Below is a small trained network, with its code and all its weights. Each question gives an input and a class and asks what happens when units are switched off, that is, made to give their printed mean instead of their output.

import numpy as np


def w(rows, s, z=0):
    codes = np.array(rows[::2]) - 128.0
    scale = np.full(codes.shape[1], s)
    scale[-1] = z or s
    return codes * scale


def norm(h):
    return h / np.sqrt((h * h).mean(-1, keepdims=True) + 1e-5)


def f(y):
    return np.maximum(y, 0)


def log_softmax(a):
    a = a - a.max(-1, keepdims=True)
    return a - np.log(np.exp(a).sum(-1, keepdims=True))


def net(x, mask):
    res = np.array(x, float).reshape(1, 6) / 4 @ E
    u = 0
    for l in range(2):
        y = f(norm(res) @ A[l][:, :-1].T + A[l][:, -1])
        res = res + np.where(mask[u : u + 4], y, B[l][:, -1]) @ B[l][:, :-1]
        u += 4
    return log_softmax(norm(res)[-1] @ U[:, :-1].T + U[:, -1])


A, B = {}, {}
E = w([
[52,157,178,140,175,111,137,128,52,154,191,95],'x0',
[116,173,43,151,119,202,109,126,178,88,193,149],'x1',
[71,143,140,126,151,109,136,126,142,122,141,98],'x2',
[221,111,116,176,156,57,89,2,132,136,175,181],'x3',
[158,130,93,80,173,126,145,102,87,118,173,161],'x4',
[117,176,117,102,116,181,144,93,69,144,98,27],'x5',
],0.0063)
A[0] = w([
[200,95,40,105,137,151,146,182,238,93,103,201,121],'L0N1',
[95,42,233,65,127,1,133,195,179,141,131,229,116],'L0N2',
[145,142,28,59,141,229,99,185,56,66,143,126,1],'L0N3',
[46,197,135,116,157,96,133,62,140,171,174,129,217],'L0N4',
],0.0047,0.0031)
B[0] = w([
[79,81,238,57,3,219,87,165,140,121,97,20,254],'L0N1',
[212,83,97,188,240,103,195,125,123,93,160,57,249],'L0N2',
[107,142,162,26,155,93,180,25,157,221,134,193,190],'L0N3',
[141,85,81,191,177,225,87,214,119,83,118,85,208],'L0N4',
],0.0058,0.0054)
A[1] = w([
[142,137,138,106,106,113,116,98,151,120,130,214,10],'L1N1',
[146,117,114,133,2,139,72,88,192,128,109,205,203],'L1N2',
[182,119,120,130,99,171,68,65,158,139,145,152,185],'L1N3',
[134,124,170,148,137,96,123,111,82,171,75,87,142],'L1N4',
],0.0079,0.0011)
B[1] = w([
[49,136,171,143,105,167,103,76,221,145,133,97,145],'L1N1',
[25,239,249,80,83,248,112,239,102,73,82,77,254],'L1N2',
[124,63,81,179,202,172,94,141,117,70,45,16,229],'L1N3',
[86,73,237,70,46,116,56,116,247,63,3,70,221],'L1N4',
],0.0062,0.0056)
U = w([
[242,72,125,142,131,28,113,56,165,123,76,121,159],'0',
[151,116,62,223,223,143,107,141,99,85,181,119,136],'1',
[166,168,61,120,29,49,130,147,108,207,140,177,1],'2',
[47,120,169,79,83,225,114,205,146,96,61,46,220],'3',
[105,213,60,2,114,153,226,104,103,226,158,227,61],'4',
[136,168,122,127,38,71,137,134,114,140,146,223,18],'5',
],0.0091,0.0033)

Each question gives the input, the list of numbers given to net, and the class t.
The units are the neurons (one row each of A and B). Each row of codes is followed by its name. A weight is (code - 128) times the scale printed after its matrix; where a second scale follows, it is the last column's (A, B and U).
mask holds one flag per neuron, layer by layer. A switched-off neuron (its flag False) gives its mean, the last column of its row in B, instead of its output. The means were averaged over made-up inputs and are rounded, as every weight is.
A unit's drop is (log p(t) with every unit on - log p(t) with that unit switched off) / (log p(t) with every unit on - log p(t) with every unit switched off).
The circuit of an input: a set's keep is (log p(t) with only the set's units on - log p(t) with every unit switched off) / (log p(t) with every unit on - log p(t) with every unit switched off). Starting from all 8 units, units are removed one at a time, each time the one whose removal leaves the highest keep (on an exact tie, the one counted first), for as long as the keep stays at least 0.8.
circuit, biggest first: the units of the circuit, biggest drop first
k most important neurons: the k neurons with the biggest drops, biggest first
top k neurons in layer l: the k neurons of layer l with the biggest drops, biggest first
drop of u: that unit's drop, to one decimal
input [-1,2,4,8,-3,5], class 1: circuit, biggest first -> (L0N1; L0N4)
input [-2,-4,-2,4,3,3], class 0: circuit, biggest first -> (L1N2)
input [-1,3,8,4,-5,-7], class 1: circuit, biggest first -> (L0N2; L1N4)
input [-8,-6,-3,6,4,5], class 3: circuit, biggest first -> (L0N2; L1N2)
input [6,0,8,0,0,-2], class 1: circuit, biggest first -> (L0N1; L1N2)
input [0,-1,-5,7,2,-1], class 3: top 2 neurons in layer 1 -> (L1N2; L1N1)
input [1,3,-2,-7,1,7], class 4: top 2 neurons in layer 0 -> (L0N3; L0N1)
input [-7,3,3,-6,8,7], class 4: circuit, biggest first -> (L0N3; L1N4; L1N2)
input [-3,6,6,8,4,0], class 3: top 2 neurons in layer 0 -> (L0N2; L0N1)
input [7,-1,-1,7,-3,-4], class 1: circuit, biggest first -> (L0N4; L0N1)
input [-2,-5,-5,4,-7,-1], class 0: top 2 neurons in layer 0 -> (L0N2; L0N1)
input [-5,1,5,6,-7,-7], class 3: 2 most important neurons -> (L1N2; L0N1)
input [-8,-8,7,-1,5,1], class 0: 2 most important neurons -> (L1N2; L0N2)
input [3,8,3,6,-3,-1], class 1: circuit, biggest first -> (L1N4)
input [0,1,1,7,6,-7], class 1: 2 most important neurons -> (L1N4; L1N3)
input [-3,-6,-4,0,-1,-4], class 0: 2 most important neurons -> (L0N2; L1N2)
input [-2,-8,3,1,1,4], class 0: drop of L0N1 -> 0.3
input [-3,6,-4,2,7,-7], class 3: drop of L0N4 -> 0.0
input [3,-2,2,-7,7,-4], class 1: drop of L0N1 -> 0.3
input [-1,1,-4,8,-1,-4], class 3: circuit, biggest first -> (L1N2)
input [6,-1,-7,3,-7,-7], class 0: top 2 neurons in layer 1 -> (L1N2; L1N3)
